Table B holds the same points as the rows below and some others, measured another way and shuffled. Each row below is followed by which row of B it is.
B:
1: [-163 -105   55   16   16  106 -169  175 -297  153 -250 -366    1 -213
  272   33  285 -254  -37 -168   92  222 -124  381 -313  -23   32   65
 -340   22   67   54   46  154  130 -130 -201  -52]
2: [  84  258 -180   77 -449 -232 -267  -94  272   99  173  120  351  150
 -171 -133  -66   30 -146  -42  -80    1 -134 -175  178  192  147   57
   24    1  -60  262   49   73   24  140  168 -193]
3: [   4 -203  212  -90   66  -81 -153   87  -82   89 -113 -148   47  -15
 -106 -127  212  -45  151   12 -277  156  -23  -47   58   -1   45  137
 -175  -72   51  154  148 -139   61  -42 -123  224]
4: [-176  133   17   47 -235  149 -233   61 -188 -186  -92 -202  137 -239
  392  156  134 -101 -109  -47  329  107 -168  232 -181   83   -2   87
 -514  -72  127  253  -93  406  -31  -50  -74  -87]
5: [  82 -352  337 -121  318  -98  -58   46  -26  343 -245 -152 -175  162
 -238 -240  127 -122  116    3 -403  241  122  136   70 -109   37   28
  211  114   32 -360  213 -362   87 -157 -173  221]
6: [-105  198  184   66 -178  -94 -139 -210   48 -660  169  322  152  -75
  133  153 -299  272   30  183  258 -146  -73 -183  337   21   75  -13
 -326 -303 -111  292 -198  323 -250  314  106  181]
7: [  61   -7   31   65   18 -244   31 -131   58 -126  212  301   19  175
 -118  -88 -232   52   16   46   19 -117   -3 -120  232  -91  219 -152
  232 -182 -199   -2   38   27   69  245  105   14]
8: [ -44  347 -318  -51 -516   -3 -180  -71   98 -231  132    9  347  -92
  433  172  -15  -32 -171  164  385   -9  -33 -266  123  170 -148   58
 -189   27   53  257 -236  386 -299  -78   12 -243]
9: [ 125  221 -203  -28 -345 -159  -90  -50   84 -104  341   98  245   80
  247   13  -43   17  -76   74  263  -91  -82 -305  172   93   83  -33
  -71  -42   75  296  -17  290  -52   30   81 -160]
10: [  61  131  103   -3 -107 -157 -175 -214  248 -157    2  224  127  161
 -119   50 -213   80  -71  173  -39   18  109 -110  304   62  -57  -74
  107   43   -9 -154 -109   -2 -233   47  -25   24]
11: [-129  -10 -122  -80  -56   85  -50  -31 -133 -271 -111   37   99 -128
  268  275   80 -195  -36  243  216   35  142  -73  -34  -12 -235  -39
  -58 -114   34   20 -222  186 -209 -149 -207  -66]
12: [  13 -395  259 -131  358  -73   42  126 -210  269 -194 -219 -203   29
  -14 -198  192 -156  178  -31 -252  200   73  110  -11 -187   68   18
  100   26  -27 -223  194 -253  125 -121 -198  226]
13: [ -11 -372   15 -114  365  -63  178  112 -281  209 -101 -100 -212   29
  110  -79  146 -285  115   28  -57  102  141   64  -85 -253   26 -121
  310  -44 -111 -277   99 -154  136 -135 -213   47]
14: [   1 -372  147  -25  344  -46   43  106 -229  277 -169 -108 -192   78
 -128 -122  175 -284   73  -62 -199  149   67  252 -168 -174  110  -82
  215  -69  -25 -233  190 -190  275 -106 -175   53]
15: [ -72 -179  -46  -87   84  160   29  120 -301   32  -96 -175  -81  -88
  323  103  237 -340  -32   78  219  116   69  156 -255  -78  -78  -33
  -20  -79  159  -76    1  174   93 -278 -189 -106]
16: [ -91 -149   55 -117  -62   63  -80  229 -317   70  -39 -378   38 -214
  368 -115  340 -118  117  -83   75  154 -170   -1 -125  -29   96  206
 -413  -91   72  345  128  147  114 -104  -83  107]
17: [-101  183  -76   63 -261  -14 -126 -157   86 -284   35  205  161    2
   75  108 -169  -14 -144  145  204  -35    3  -35  116   68  -14  -24
    2 -135  -88   39 -168  232 -139   90   81 -129]
18: [  21  109  387  132 -124   -9 -278 -114  116  -79  -11   44   15  113
 -136 -110 -153  109 -133  -86   25   87 -161  335   66   98  228   31
 -226  -36  135  -35  103  168   96  105  137   56]
19: [ -27 -233 -132 -163  120  -11   53  143 -211  269 -156 -243  -44  -42
  223  -45  266 -317   43   38  -24  177  119  -14 -108 -114 -102    0
  168   82  -17 -157   38  -91   17 -255 -237  -56]
20: [ -21  268 -304   37 -325 -248 -122 -109   94 -249  217  212  338  -31
  174  144 -129   43  -52   84  200 -122  -46 -331  223   58    6  -74
  -66  -91 -188  325 -180  223 -199  205    0 -144]
21: [ 100  122  -37   48 -147 -286 -141 -153  212  -61  153  259  196  178
 -195  -25 -170   66  -32   63  -93  -57    5 -199  275   49   94  -88
  134  -50 -105   79   -8  -12  -59  178   38  -28]
22: [ 133 -297  150 -165  179 -138  -79  134  -42  473 -165 -286  -58  121
 -106 -261  268 -174  117  -49 -376  252   66    5   22  -60   31   77
  134  182   83 -171  248 -325  107 -219 -198  128]
23: [ 152  301   10    5 -348 -105 -159 -226  267 -294  289  280  205  192
   87   71 -244  128 -156  217  261  -89   11 -234  308  153   12  -61
  -16  -32  182   78  -95  296 -191   19  135 -101]
24: [  79 -196   55 -118  176 -144   43  110 -201   78   74 -123  -44   -6
  212  -48  151  -99  154    3   12   52    9 -112   46 -135   75  -54
  -49  -25   32   67  107   -4   60  -56 -179  124]
25: [  18 -281  376   61  250 -116  -96  111 -182  232  -66 -138 -153   66
 -206 -274  102  -49  114 -231 -246  131 -162  318  -79 -116  355   21
 -111 -115  -20   12  320 -114  375  117  -10  199]
26: [  -7 -261  271  -26  192 -123   45  120 -193  221    7 -197 -187   19
   59 -374   42   15  142 -196 -114  116 -154  138   59 -186  350   62
  -17  -52 -178  -36  265  -91  244  128   73  205]
27: [-139   57 -172  -11 -216    1  -90   35  -94  -35  -42  -88  145 -117
  238    9   74 -131  -68   15  150   69  -60  -18  -31   15    6   64
  -77  -67 -120  136  -75  164  -39    0  -12 -126]
28: [   0 -164   73  -85  120   87  -65  -19  -63   63 -221  -28  -55   73
  -19  107  128 -283  -60  183  -37  158  208  140  -99  -16 -190  -62
  173   25  178 -306  -31  -48  -35 -301 -231  -44]
29: [  -7 -280  290  -64  225 -122 -108  125 -120  356 -235 -299 -113    5
  -81 -287  178  -68  134 -173 -339  250  -57  189   12 -112  154   99
  -49  103  -83 -135  230 -261  134  -15 -135  220]
30: [  -4  120   59  116 -174 -140 -231 -195  217 -150    0  304  183  157
 -329   33 -183   20 -116   94 -113  -16    9   14  166  102   48  -50
   95 -132  -68   14  -45   17  -28  153   66  -54]
31: [  77  101  235   29  -36  -90 -168  -61  -17 -197  133   30   44   19
  188   64  -90  100  -13   -9  208   -1 -100   68  115   17  124  -76
 -314  -28  169  105   13  262  -35   65  -45   87]
32: [-144  -33  161   43  -81   33 -260   81  -88  163 -279 -286   55 -122
   38 -102  159 -106  -54 -159  -94  241 -144  332 -129   49   72  149
 -286   55  -17   16   69   24   63  -20  -76   24]
33: [-148  240 -291    0 -436  -25 -247   -2   -9 -210    9  -35  387 -194
  263  190  118  -80  -91   80  193   23  -89 -188    8  165 -112  107
 -325  -92  -34  434 -191  285 -182   16  -60 -164]
34: [  33 -171 -219  -73   27 -361    4  154 -111  326   75 -118  150   -7
  -30 -224  198 -108  185 -145 -279   46  -73 -286   98 -112  178   23
  109  -33 -317  270  166 -222  144  149 -104   36]
35: [  63    7  376  116  -93 -121 -263  -50   88   15   64   44   51  137
 -296 -233  -63  131  -10 -137 -180   61 -212  183  105   81  336   86
 -226 -132   65  165  228   36  228  194  165  142]
36: [ 133  257  124  -38 -396  -10 -211 -216  290 -315  226  244  202  193
  -10    4 -190  155 -142  275  160  -37   15 -246  315  207  -11   67
  -76  -80  255  114  -59  249 -192  -40  187  -15]
37: [ -43  271  287   82 -271  -25 -175 -207  146 -443  163  176   68   17
  189  -38 -358  304  -99   67  316  -50 -154   23  318   66  180   36
 -291 -114  -18   77  -93  362 -185  241  247  104]
38: [  39 -312  -94  -18  265 -247  -79  125 -172  305 -140  -29   81   46
 -302   36  307 -330  142  -58 -401   99   89    5 -156  -94    8 -110
  147  -85  -68   91  146 -286  238  -43 -348    7]
39: [-212 -124 -197   -1   90 -181  -18  102 -187  210 -242 -193   46 -188
  167  -65  102 -182   64 -151  -96  140  -24   64  -30 -171   26  -18
   83   58 -458  -65  -57 -137  -36  128 -194  -31]
40: [-100  299 -124   88 -327 -117  -67 -176  163 -156  104  134  114   15
  245  -78 -337  112 -191   -6  307  -30  -91  -17  255    8  124  -38
   99   37 -302 -104 -164  247 -194  227  211 -172]
41: [  19 -343  212 -128  353  -83   69  184 -292  297 -132 -329 -222  -37
  226 -188  205 -150  171 -129  -86  198   -2  159  -57 -223  120  -17
  -14  100  -23 -190  194 -132  131 -111 -222  189]
42: [  30 -424  223 -126  446  -86  182  121 -296  176  -58 -130 -288   45
   95 -176  117 -154  202   -7 -103  104   87   67    2 -280  133  -81
  190  -61  -76 -239  185 -178  168  -69 -166  220]
43: [  -4 -163  -78  -14  196 -223   78   30  -87  284  -70  -48  -84   71
   35 -145  -17 -169   32 -101  -90   82   53   70   45 -192  116 -143
  339   90 -289 -280   66 -165   75   58 -116  -46]
44: [  46   61    4   88 -118 -232 -100 -164  132 -243  210  389  172  161
 -267    4 -190   70   -3  116  -60 -138   -6 -207  238   27  152  -89
  114 -276 -124  205   -2   52   36  250  104   11]
45: [  53 -225  193  -15  180 -162   88  -43  -36   28   91  159 -131  185
 -187 -239 -109    2   97   39 -148  -11   31  -49  180 -150  233  -58
  282 -182 -161 -115  162 -134  166  133   89  144]
46: [ -20 -129  -33 -205  -60  138   42  133 -248  -58   35 -223   -6 -105
  459    2  244 -178   53  163  242   98   34 -153  -51  -34  -82  109
 -150  -74  191  123   11  206  -39 -277  -96   21]
47: [  68 -116  145   52  134 -159    4 -120   58   36   44  230  -88  234
 -243 -115 -171  -51  -25   48  -99   -8   73   78  135  -91  163 -146
  338 -100 -101 -251   88  -92  120   94   45   16]
48: [  18 -163   72   -3  132  -43   80   15  -76  297  -55  -83 -200  148
   45 -245  -44 -178  -76  -88   17  123   11  246  -28 -150  178  -85
  347   70 -113 -403  145  -56  178  -53   37  -85]
49: [-116  -27 -127  -32 -119   88  -53   69 -239 -202   22  -37  115 -150
  276  168  181 -206  -10  109  244   10  -19  -37 -145    6  -48   23
 -211 -234   77  282  -76  280   27  -95 -101  -83]
50: [-127   -2 -122  -53  -61   61   71   46 -179   18  -38 -159  -64 -102
  480  -33    3 -161  -87    1  338   85   -8   97  -47 -110   12  -21
   58   43 -131 -173  -82  211  -64  -83  -21 -135]
51: [  -5 -240 -109 -149  105   66   64  145 -285   76  -36 -142  -26  -48
  239   70  297 -333   56  131   85   91  109  -62 -176  -85  -99  -18
   48  -98  140   32   40   57   86 -282 -221  -49]
52: [-110   26  189  232  -62 -190 -285  -62   72   99 -135   64   98   45
 -380 -166 -105   28  -69 -249 -252   85 -203  342    9   27  307   13
  -92 -105 -254   65  121  -57  212  335   89   15]
53: [ -32  162  173   11 -146  -89 -341  -64   93  -95 -140 -105  182  -74
  110  104   -4   76  -47  -16   11  144  -62   93  123  105  -61   46
 -378  141   90   55  -91  113 -229   14 -159   76]
54: [-149 -270  258  -29  139   45 -111  196 -261  292 -297 -412 -125 -139
   81 -264  255 -138   79 -218 -174  282 -147  351 -169  -99  173  179
 -213   11  -77  -40  201  -97  206  -39  -82  156]
55: [   8 -124    8   42   33 -200  -87  -10   43  245  -77   37   41  132
 -278 -189   19 -116    0  -73 -282   93   -3   54   52  -43  148  -22
  247  -30 -199  -87  126 -199  149   94   -7  -22]
56: [  98 -354  237 -240  236   90   32  217 -264  359 -138 -446 -217   13
  281 -207  350 -236  110   -7  -50  279   49  114 -119 -115    0   97
  -36  150  283 -212  240  -84  124 -399 -209  142]
57: [-157  495  -16  193 -623   19 -284 -150  141 -355  187   67  264 -110
  333  -37 -292  224 -267  -97  485  -45 -344  111  146  188  247  111
 -437  -99 -110  319 -140  571 -106  304  364 -181]
58: [  20 -292    9 -194  111   -9  -55  150 -156  257 -186 -244   22   -5
    5  -73  363 -269  119   96 -244  209  119  -99  -70  -33 -122  103
   48   20  114   -4  116 -195   41 -290 -253   80]
59: [ -28  -61  289  218   76 -148 -226  -43    1  123  -92   68  -24  109
 -371 -157  -84  -22  -57 -236 -205   78 -170  437  -60  -15  331  -59
  -56 -120  -97  -31  193  -32  310  244   56   31]
60: [  77  -39  -69  -99  -72  -73  -12   38 -122 -137  208   30  108    4
  223   69  114  -84   67  136  156  -39    9 -259   61  -11   14  -27
 -105 -152  136  274   16  180    8  -72  -79    5]
61: [ 148  116   29  -13 -142 -210    5  -70   55 -106  359  123   50  132
  207 -129 -176  132   -1   15  226  -94 -100 -213  277  -37  235  -75
   -6  -53  -21  123   68  208    0  150  147    9]
62: [ -81  235   -2   64 -212   11 -117 -166   87 -229    1  113   71    0
  249  105 -232   10 -193   84  335   13   -7  116  111   35  -16  -79
  -24   27  -44 -161 -186  293 -201   47   48 -144]
63: [  52 -376  191   24  413 -155  -12   49 -155  250 -155   45 -152  155
 -362  -62  124 -261  101  -47 -340  100  102  240 -125 -163  114 -159
  260 -108  -30 -215  204 -273  303  -24 -225   85]
64: [-111  -75  232  -70  -30   59 -157   81 -107   83 -214 -312  -34 -121
  209 -152  122  -19   22  -67  -10  234  -93  180    8   -8   44  173
 -265   79   10  -44   54   36  -47  -73  -58  137]
65: [  24 -125 -173   92   85 -426  -50   16  -22  179   91  176  165   94
 -332 -108   22  -94  121 -138 -335  -59  -48 -154   93 -103  229 -130
  224 -165 -378  220  122 -222  213  307  -77   -7]
66: [ -52   93 -151  -95 -106  -36   71  -21 -101 -157   99  -49   21  -89
  559   63  -76  -40  -37  102  406   -6   26 -148  138  -90  -38  -67
   -4   46  -95  -59 -161  264 -226  -28  -48  -79]
67: [  29  -93  165  -99   -3   -5  -81   18 -111 -177   52  -21   35  -17
  131   26  100  -17   91  136   52   39    3 -125   82    2    4   52
 -211 -141  155  177   31  114  -34  -74  -81  151]
68: [-170  333  250  118 -462   89 -400 -177  195 -389  -75   55  235  -85
   47   20 -190  218 -184   46  165   77 -194  153  169  233   55  201
 -480 -100   35  202 -139  337 -207  160  200   36]

[ -55 -172  -78  -97   34   87  424 -412 -129  203   40 -230  101 -196
 -200 -123  -65   31  363  261 -262  -12    4  373  -12  -91  121   10
 -451  139 -359  125   97  177   99]
62
[  35  -10 -374 -326  117  -33 -172  258  168 -104  122 -601 -323 -148
 -209  -23  408  248    4  437 -146   18   76  523   78  201  245  176
 -160 -320 -151 -123  -98  -71  284]
33
[-141   25  194 -268 -175   40  305 -451 -122 -111  200 -453  137  -53
  -33  105 -156  -23  122  421  -10 -340   45  170  -30 -209  186  197
 -381   73 -307  -92  210  125 -126]
40
[  76  288 -249  -39 -238  127  191 -130 -298 -117   -1  -16 -196  201
  -35  295   93  218  -42 -303  -28  196  -86 -365  130 -375 -249  490
  171  192  373   15  -57  -95  -84]
53
[ -56  267   79  -74  126 -162 -235  164   58 -259   50  -79  -47  588
   35  397 -349  207 -109 -250  129   32  294 -345  -80  -64  -95  387
  -43  138  109 -186  -69 -134   82]
6
[-202 -286  129   71  257    7  -42  151  300  192  102  -16   79 -390
   12 -117  430 -115  117  314 -376  -11 -178  534 -138  193  674 -273
 -206   12 -420 -127 -102 -158  315]
8
[ -59   34  -50  184  189   -4 -177  388  122   10  -34  302  -97   95
  108  216  333   38  -90 -335 -197  325  -91  -98 -100    8  216   67
  252  188  224 -173 -281 -353  237]
3
[ 122 -149 -338 -227  181 -213  170   76  -19   46  -57 -325   68   -8
 -189  113  107 -159  307  236 -273  123  485  506 -331  384   63  -19
 -205  117  231 -101 -118 -120  386]
42
[-126 -249   98  132  385  -70  -65   87   10   62   35  150  158    4
 -160  209   93 -104  216  -78 -231   75  109  260 -228  -41  407  -57
 -256  262 -213  -83 -114 -308  404]
37
[-135  233   88  143 -340  128  -22   70  219   64   61   50 -100 -215
  137   35  534   65 -130   31 -357  -22 -571  -94  165 -198  281  104
  188  -34  -99   27   13  -92   46]
2
[-245   11  240 -180   95  160  120 -329  -80 -148  303 -279  -58   57
  119   42 -236  253 -122  226  202 -192  -59  -32  130 -226  294  306
 -289   58 -390 -186   45  110 -301]
39
[ -31 -207   15  116  281   -4  197  174   48  202 -183  284  174   34
   72   50   16 -165  282 -236 -262  418  164  131 -293   58   64 -245
  -30  366   62 -168 -186 -164  285]
5
[ -23   69 -172   25  -85   -9    4  214  132   50   44   18 -128 -183
  143   82  563  -47 -121   54 -313  135 -171  118  -72  190  293   70
  264   50  319 -134 -208 -221  125]
60
[  41  314 -112  114 -261  117   35   16 -157  -74  -83  137 -119  207
 -114  342  182  177   29 -418 -163  201 -236 -390  137 -524 -208  380
  170  185  172   88    1 -193  136]
25
[ -14   14  121   87   23  -59   -4  362  166   26 -195  224  157  100
  139  238  208 -242  142 -228 -262  299   65  -40 -295  -44   37 -181
  182  270  194 -248 -121 -305  326]
22
[  33 -203 -160 -137  286  -50  118  198  -27   19  -66  -87   34   14
  -29  126  112 -116  204   22 -120  288  336  318 -285  150  102  -77
  -64  199  163 -268 -189 -210  271]
12
[ 203  594 -135 -283 -526 -252  -45  190    0 -374 -139 -374   -7  562
   -8  581  -83  -50   -9 -129  -45  -15  347 -412 -158 -127 -533  439
  237   62  624 -148  106 -142  150]
24
[-181   52  242  301   79  340   60  -71  -20  135  -95  385  -38  134
  -69   23 -118  355  169 -516 -105  326 -482 -355  286 -763  -49   93
 -167  231 -618  123   52   10   84]
59
[ -97  312   97  -61 -380  114  160 -279  -37  -86  128 -199  -52   46
   54  135   40  170  -73   73  -83 -171 -289 -237  185 -342   31  356
  -40   45 -108   37  141   89 -166]
27
[  49  169  -64  -18   20 -120 -140  390  126 -117 -128   35  -18  294
   45  324  117  -32   25 -245 -136  262  187 -127 -190   -2  -89   93
  181  152  302 -220 -139 -281  294]
67
[  67  302 -108  -81 -370  105  377 -241 -114   43 -141 -117  -12  193
  -26   80 -163  157  204 -163 -160  176  -77 -270  106 -347 -432  238
  -49  157   48  117  133  198  -41]
14
[ -26 -248 -151 -137  310   11  239   64   47  155  -42 -114    8  -98
   48 -130   22  -19  217  140 -156  301  247  402 -198  276  152 -159
 -167  151  -26 -206 -182    8  148]
10
[-169 -367   14  381  471  124  -59   57   90  348  -15  365   53 -255
 -307  -79  292  106  334 -184 -463  235 -318  374   25 -206  519 -180
 -379  186 -661  204 -111 -207  534]
32
[ -99   38  143  -92    7   32  142   32   33  -56   27  -25   50   86
  223  124  -13  -47  -22    3  -12  111   81  -50 -145  -25  103   44
   54  204   92 -282  -84  -81  -67]
45
[  65  -44 -199  -56  110   33   20  221  -94  -48  -90  -24  -68   54
 -135  241  259   -1  157 -153 -140  295  114  118 -117 -156    2   93
   39  160  152 -151 -147 -292  310]
31
[-190  -91  172  319  179  221  -46  -14   21  155   13  336   -5  -79
 -156   67  185  188  157 -306 -254  170 -451  -42  161 -529  301   41
 -204  185 -564  124  -12 -164  265]
4
[-159   22  259 -119 -137   18  276 -299  -92  -80  166 -146  188  -30
  177  187  -42 -169   -2  223  -34 -207   32    6 -161 -101  262  120
 -107  232   12 -207   64  -48 -160]
66
[ 114  165  -68 -133 -122 -194   44   91  -76 -159 -129 -169  146  327
 -170  441  -68 -153  243 -105 -154   49  357  -31 -268 -125 -224  172
  -66  218  268  -94   49 -220  346]
41
[-141  218  239  -59 -125  131   52  102  118 -112   21   23  -49  173
  357  116  -24   93 -168 -122   69  154 -128 -332   18 -201   10  124
  186  126   38 -309  -55  -33 -202]
21
[ 221  121 -500 -103 -213   66  244  -85 -249   53 -154 -229 -138   -4
 -428  164  259  138  351 -103 -326  243   -3  143   86 -312 -315  268
 -111   61  121  219   45  -58  354]
18
[  98  186 -214 -158 -160   13   37  -27 -228 -200  -26 -264  -91  192
 -293  376  106  114  151  -87  -79   45   88  -48   36 -398 -187  392
  -83   76   99   11   62 -184  232]
54
[ -49 -362 -146    5  342   -3  278  -38  139  374  -65  -59  106 -295
 -128 -296   97  -37  409  227 -421  241   86  623 -165  304  288 -318
 -397  110 -362   36 -100   97  334]
47
[-113  187   74  434 -120  208  -62   97  -17  104  -56  575  -79   17
   31  237  415  133  -65 -583 -321  275 -589 -431  159 -525  142  192
  275  282   19  123 -117 -302  156]
35
[   8  114 -173  172 -161  145  150 -230 -127  159  -40   42  -67  -45
 -363   80  173  232  270 -183 -380   87 -359  -21  229 -484  -30  258
 -234  104 -307  364  102    7  277]
1
